Below is a small trained network, with its code and all its weights. Each question gives an input and a target symbol and asks what happens when units are switched off, that is, made to give their printed mean instead of their output.

import numpy as np


def w(rows, s, z=0):
    codes = np.array(rows[::2]) - 128.0
    scale = np.full(codes.shape[1], s)
    scale[-1] = z or s
    return codes * scale


def f(y):
    return y / 2 * (1 + np.tanh(0.7978845608 * (y + 0.044715 * y**3)))


def softmax(a):
    e = np.exp(a - a.max(-1, keepdims=True))
    return e / e.sum(-1, keepdims=True)


def log_softmax(a):
    a = a - a.max(-1, keepdims=True)
    return a - np.log(np.exp(a).sum(-1, keepdims=True))


def net(x, mask):
    ids = ['ΞΣΨΩαγδζηλμπτ'.index(c) for c in x.split()]
    T = len(ids)
    res = E[ids] + P[:T]
    r = res
    for j in range(3):
        rows = slice(4 * j, 4 * j + 4)
        q, k, v = (r @ M[0][rows].T for M in (Q, K, V))
        z = softmax(np.where(np.tri(T) > 0, q @ k.T / 4**0.5, -1e9)) @ v
        o = O[0][rows]
        res = res + np.where(mask[j], z, o[:, -1]) @ o[:, :-1]
    y = f(res @ A[0][:, :-1].T + A[0][:, -1])
    res = res + np.where(mask[3:11], y, B[0][:, -1]) @ B[0][:, :-1]
    return log_softmax(res[-1] @ U[:, :-1].T + U[:, -1])


Q, K, V, O, A, B = {}, {}, {}, {}, {}, {}
E = w([
[47,118,92,151,154,146,128,155],'Ξ',
[175,144,150,141,153,214,107,128],'Σ',
[132,229,62,182,29,69,188,180],'Ψ',
[117,130,107,159,118,91,35,119],'Ω',
[106,114,134,131,140,98,133,121],'α',
[79,124,74,176,138,175,67,148],'γ',
[172,93,128,100,132,167,203,85],'δ',
[145,113,74,139,128,204,134,105],'ζ',
[160,127,167,118,158,137,151,114],'η',
[176,112,120,136,116,153,113,94],'λ',
[126,122,81,123,158,144,120,102],'μ',
[106,119,123,128,154,172,174,137],'π',
[118,93,6,123,104,138,102,61],'τ',
],0.019)
P = w([
[127,190,100,99,137,78,159,102],'0',
[111,187,155,131,152,143,96,98],'1',
[176,82,93,138,153,108,90,215],'2',
[103,174,175,155,165,148,95,70],'3',
[206,69,85,148,133,98,106,253],'4',
[81,149,176,187,175,144,107,30],'5',
[209,140,40,130,199,53,140,220],'6',
[109,239,182,47,62,138,73,133],'7',
[94,26,142,213,56,220,208,151],'8',
],0.014)
Q[0] = w([
[105,212,137,109,78,118,129,95],'h0',
[132,75,125,45,172,100,97,156],'h0',
[200,137,95,141,187,60,127,176],'h0',
[184,104,91,120,80,94,144,236],'h0',
[160,149,76,146,157,127,142,164],'h1',
[109,134,152,125,140,125,119,160],'h1',
[133,149,160,132,138,148,165,139],'h1',
[75,137,131,119,110,141,150,107],'h1',
[107,170,163,69,228,99,108,47],'h2',
[84,103,119,156,160,155,167,70],'h2',
[85,223,148,89,81,172,113,76],'h2',
[191,140,63,82,110,78,132,254],'h2',
],0.015)
K[0] = w([
[153,181,64,114,167,76,180,128],'h0',
[138,103,187,190,171,150,53,124],'h0',
[96,1,122,114,185,153,131,70],'h0',
[49,128,175,73,161,139,116,7],'h0',
[143,171,105,168,112,127,166,152],'h1',
[129,153,126,122,153,126,103,150],'h1',
[132,133,162,120,117,148,140,128],'h1',
[82,116,140,107,112,154,131,108],'h1',
[179,57,111,173,152,101,145,179],'h2',
[147,110,138,128,87,122,111,163],'h2',
[169,171,53,63,196,67,122,206],'h2',
[75,168,144,207,160,120,149,28],'h2',
],0.015)
V[0] = w([
[46,128,59,189,132,243,138,196],'h0',
[138,69,85,35,172,92,125,108],'h0',
[100,119,159,73,154,187,235,141],'h0',
[46,91,135,123,71,6,164,137],'h0',
[179,107,130,75,134,82,160,119],'h1',
[86,221,98,125,69,112,204,167],'h1',
[132,138,126,172,191,153,77,192],'h1',
[119,76,77,138,150,45,126,123],'h1',
[219,146,182,84,121,142,116,123],'h2',
[148,109,49,68,100,149,181,69],'h2',
[138,119,101,131,32,134,118,95],'h2',
[161,65,121,156,64,177,151,98],'h2',
],0.012)
O[0] = w([
[149,120,139,148,11,114,151,116,243],'h0',
[114,96,114,144,157,166,185,160,60],'h0',
[4,156,180,126,83,195,159,60,18],'h0',
[142,45,160,128,124,138,84,125,36],'h0',
[59,125,119,163,141,143,90,120,76],'h1',
[153,110,169,124,110,97,68,110,254],'h1',
[127,107,124,106,130,132,183,81,190],'h1',
[141,132,177,138,147,183,152,140,167],'h1',
[93,166,121,108,184,116,121,127,72],'h2',
[147,169,137,181,102,143,154,185,185],'h2',
[191,180,146,92,98,107,118,173,85],'h2',
[111,162,159,82,112,164,105,197,35],'h2',
],0.014,0.0042)
A[0] = w([
[156,128,181,76,71,95,4,143,1],'n0',
[119,193,110,35,116,139,212,189,11],'n1',
[196,1,92,87,199,139,62,142,98],'n2',
[9,136,120,71,178,234,147,245,182],'n3',
[36,189,130,119,163,156,154,11,106],'n4',
[202,174,174,87,139,140,105,193,123],'n5',
[147,7,200,94,59,86,132,143,67],'n6',
[121,26,107,84,170,174,207,62,21],'n7',
],0.0072,0.0037)
B[0] = w([
[87,104,146,127,191,182,230,161,248],'n0',
[76,158,139,179,141,180,23,157,185],'n1',
[63,189,219,148,81,99,159,165,252],'n2',
[249,135,173,90,128,147,132,25,208],'n3',
[113,27,82,37,79,105,140,255,213],'n4',
[69,91,94,147,102,107,69,57,203],'n5',
[116,180,43,96,181,177,82,96,252],'n6',
[86,128,182,173,156,152,45,83,186],'n7',
],0.0086,0.013)
U = w([
[112,124,118,196,154,153,253,117,234],'Ξ',
[65,156,99,108,102,112,139,127,76],'Σ',
[41,104,178,189,144,170,117,120,93],'Ψ',
[85,112,132,148,85,131,104,58,60],'Ω',
[113,64,130,121,143,115,115,121,163],'α',
[110,185,114,127,157,121,97,99,64],'γ',
[70,89,158,139,58,123,164,119,157],'δ',
[150,139,124,115,72,80,156,91,120],'ζ',
[127,136,177,110,94,154,145,122,158],'η',
[101,136,149,131,97,109,134,106,177],'λ',
[121,138,174,137,85,68,136,112,223],'μ',
[68,201,145,155,68,144,153,108,5],'π',
[130,84,147,162,90,133,85,160,82],'τ',
],0.0059,0.0033)

Each question gives the input, a string of symbols that net reads in full, and the target symbol t.
The units are the heads (4 rows each of Q, K, V and O) and the neurons (one row each of A and B). Each row of codes is followed by its name. A weight is (code - 128) times the scale printed after its matrix; where a second scale follows, it is the last column's (O, A, B and U).
mask holds one flag per unit, heads first, then neurons. A switched-off unit (its flag False) gives its mean, the last column of its rows in O or B, instead of its output. The means were averaged over made-up inputs and are rounded, as every weight is.
A unit's drop is (log p(t) with every unit on - log p(t) with that unit switched off) / (log p(t) with every unit on - log p(t) with every unit switched off).
The circuit of an input: a set's keep is (log p(t) with only the set's units on - log p(t) with every unit switched off) / (log p(t) with every unit on - log p(t) with every unit switched off). Starting from all 11 units, units are removed one at a time, each time the one whose removal leaves the highest keep (on an exact tie, the one counted first), for as long as the keep stays at least 0.8.
units of the circuit, in order: the units of the circuit, biggest drop first
most important unit: the unit with the biggest drop
k most important neurons: the k neurons with the biggest drops, biggest first
heads that matter: for each layer, one digit per head in row order, 1 if its drop is at least 0.15 and else 0, layers parted by /
drop of u: that unit's drop, to one decimal
input δ Ξ μ α Ω, target Ψ: most important unit -> h2
input γ τ δ α μ Ξ, target Ξ: heads that matter -> 100
input λ μ ζ μ τ μ μ α, target Ξ: heads that matter -> 101
input λ μ Ω γ α λ Σ Σ α, target Σ: units of the circuit, in order -> [h0; n4; h2]
input μ Ω μ μ, target Ξ: units of the circuit, in order -> [h0; h1]
input α Σ δ τ, target η: 2 most important neurons -> [n3; n4]
input Ξ Ξ τ μ Σ Ω α, target μ: units of the circuit, in order -> [n2; h0]
input π ζ λ μ, target γ: units of the circuit, in order -> [h2; h0; n4]
input μ λ λ μ α λ δ Ω, target η: units of the circuit, in order -> [n3; h0; h2; n4]
input ζ μ μ π μ ζ δ λ, target η: units of the circuit, in order -> [h0; n3; h2; n4]
input π μ λ τ α, target τ: units of the circuit, in order -> [h2; h0; n1]
input λ α Ω η Σ μ α π, target Ψ: units of the circuit, in order -> [h0; h2; n7]
input η α λ, target Ψ: units of the circuit, in order -> [h2; h0; n7; h1]
input λ Ξ π τ μ, target τ: 2 most important neurons -> [n1; n0]
input Σ π λ γ η Ξ, target α: 2 most important neurons -> [n4; n2]
input ζ η α γ δ η μ, target α: most important unit -> n4
input τ δ Σ δ μ ζ Ω δ, target μ: units of the circuit, in order -> [n2; h0; h2]
input Ω μ μ α λ, target Ψ: units of the circuit, in order -> [h2; n7; h1; h0]
input γ ζ λ τ τ η ζ μ, target π: 3 most important neurons -> [n1; n4; n0]
input Ξ λ α λ Ξ μ τ, target Ξ: most important unit -> h1
input μ ζ π τ, target δ: 2 most important neurons -> [n4; n6]
input μ ζ ζ, target π: drop of h2 -> 0.2
input δ ζ δ ζ λ α, target γ: drop of h0 -> 0.6
input τ η μ, target α: drop of h2 -> 1.0
input λ α γ λ γ λ γ, target γ: drop of n1 -> 0.4
